Below are the code and all the weights of a small trained network. Each question names an input and a class and asks about switching units off, where a switched-off unit gives its printed mean instead of its output.

import numpy as np


def w(rows, s, z=0):
    codes = np.array(rows[::2]) - 128.0
    scale = np.full(codes.shape[1], s)
    scale[-1] = z or s
    return codes * scale


def f(y):
    return np.maximum(y, 0)


def log_softmax(a):
    a = a - a.max(-1, keepdims=True)
    return a - np.log(np.exp(a).sum(-1, keepdims=True))


def net(x, mask):
    res = np.array(x, float).reshape(1, 7) / 4 @ E
    y = f(res @ A[0][:, :-1].T + A[0][:, -1])
    res = res + np.where(mask, y, B[0][:, -1]) @ B[0][:, :-1]
    return log_softmax(res[-1] @ U[:, :-1].T + U[:, -1])


A, B = {}, {}
E = w([
[36,96,112,123,99,173],'x0',
[120,81,143,143,135,63],'x1',
[129,101,129,153,139,107],'x2',
[131,130,207,93,250,154],'x3',
[121,177,102,107,141,163],'x4',
[114,142,109,96,150,102],'x5',
[133,100,140,159,131,113],'x6',
],0.014)
A[0] = w([
[141,145,102,168,58,105,66],'neuron 1',
[2,73,166,147,108,212,147],'neuron 2',
[185,231,143,148,48,134,246],'neuron 3',
[135,59,220,118,159,126,117],'neuron 4',
[154,72,123,155,159,146,47],'neuron 5',
[99,115,138,50,201,110,93],'neuron 6',
[131,192,94,119,110,177,122],'neuron 7',
[74,163,100,67,84,142,165],'neuron 8',
[145,172,99,95,141,80,226],'neuron 9',
[228,87,214,40,123,75,97],'neuron 10',
[122,204,81,168,197,144,251],'neuron 11',
[133,145,22,142,113,43,83],'neuron 12',
[99,93,147,37,92,100,152],'neuron 13',
[121,103,87,116,54,90,66],'neuron 14',
[24,155,87,28,132,141,238],'neuron 15',
[205,168,167,167,106,152,229],'neuron 16',
[66,151,135,166,133,122,130],'neuron 17',
[128,103,157,184,111,193,213],'neuron 18',
[90,61,158,59,80,166,105],'neuron 19',
[149,132,108,154,51,114,71],'neuron 20',
[62,68,225,101,176,141,89],'neuron 21',
[65,135,140,129,117,185,234],'neuron 22',
[238,200,149,122,116,72,90],'neuron 23',
[135,186,214,175,178,126,156],'neuron 24',
[38,95,121,107,125,141,120],'neuron 25',
],0.0084,0.0025)
B[0] = w([
[101,132,101,64,195,206,212],'neuron 1',
[209,166,175,205,168,69,254],'neuron 2',
[158,114,163,108,81,115,242],'neuron 3',
[87,200,128,8,137,178,230],'neuron 4',
[65,59,57,146,182,149,156],'neuron 5',
[91,148,133,59,105,184,213],'neuron 6',
[109,132,138,36,39,160,200],'neuron 7',
[124,105,110,203,115,31,210],'neuron 8',
[166,86,230,156,68,83,188],'neuron 9',
[71,161,102,66,199,66,220],'neuron 10',
[175,159,172,79,76,78,202],'neuron 11',
[102,64,113,59,183,218,227],'neuron 12',
[67,71,168,195,96,84,176],'neuron 13',
[78,172,80,83,129,234,217],'neuron 14',
[175,84,105,160,90,107,246],'neuron 15',
[121,131,174,191,22,90,200],'neuron 16',
[159,126,181,189,144,30,159],'neuron 17',
[193,93,242,89,86,66,183],'neuron 18',
[223,134,67,253,157,135,190],'neuron 19',
[98,177,140,138,110,244,210],'neuron 20',
[86,95,136,129,232,162,251],'neuron 21',
[138,136,120,83,129,63,207],'neuron 22',
[213,239,115,232,145,81,224],'neuron 23',
[110,94,105,35,126,146,211],'neuron 24',
[165,218,180,195,152,42,203],'neuron 25',
],0.0049,0.0084)
U = w([
[198,185,71,168,155,73,107],'0',
[177,87,89,70,110,122,251],'1',
[114,155,31,64,168,254,19],'2',
],0.0074,0.0025)

Each question gives the input, the list of numbers given to net, and the class t.
The units are the neurons (one row each of A and B). Each row of codes is followed by its name. A weight is (code - 128) times the scale printed after its matrix; where a second scale follows, it is the last column's (A, B and U).
mask holds one flag per neuron, in row order. A switched-off neuron (its flag False) gives its mean, the last column of its row in B, instead of its output. The means were averaged over made-up inputs and are rounded, as every weight is.
A unit's drop is (log p(t) with every unit on - log p(t) with that unit switched off) / (log p(t) with every unit on - log p(t) with every unit switched off).
The circuit of an input: a set's keep is (log p(t) with only the set's units on - log p(t) with every unit switched off) / (log p(t) with every unit on - log p(t) with every unit switched off). Starting from the 12 units with the biggest drops (on a tie, the unit counted first), units are removed one at a time, each time the one whose removal leaves the highest keep (on an exact tie, the one counted first), for as long as the keep stays at least 0.8.
circuit, biggest first: the units of the circuit, biggest drop first
most important unit: the unit with the biggest drop
k most important neurons: the k neurons with the biggest drops, biggest first
drop of u: that unit's drop, to one decimal
input [7,-8,-7,-6,3,-4,-6], class 0: circuit, biggest first => [neuron 8; neuron 2]
input [2,0,6,6,-2,-4,6], class 2: most important unit => neuron 4
input [1,-8,-8,6,-6,-6,-1], class 1: circuit, biggest first => [neuron 18; neuron 14]
input [8,6,4,-3,3,-7,5], class 0: circuit, biggest first => [neuron 2; neuron 25]
input [4,-3,0,-3,1,-4,-6], class 0: circuit, biggest first => [neuron 2; neuron 8; neuron 12]
input [-3,-8,5,-2,7,-5,8], class 1: 2 most important neurons => [neuron 2; neuron 7]
input [4,-3,2,3,3,-5,-5], class 1: 3 most important neurons => [neuron 23; neuron 7; neuron 18]
input [8,-1,7,8,0,5,5], class 0: 2 most important neurons => [neuron 2; neuron 25]
input [0,6,3,5,-7,-4,4], class 2: 2 most important neurons => [neuron 4; neuron 21]
input [4,-3,-5,7,0,-8,2], class 1: 3 most important neurons => [neuron 18; neuron 2; neuron 14]
input [-3,-2,-4,-4,-5,3,8], class 2: drop of neuron 25 => 0.1
input [-2,-8,0,-2,3,-5,-4], class 1: drop of neuron 7 => 0.2
input [4,2,5,0,-3,1,-1], class 0: drop of neuron 7 => 0.1
input [-2,4,7,-8,-8,7,-1], class 2: drop of neuron 15 => 0.0
input [8,-1,4,4,3,-7,0], class 0: most important unit => neuron 2
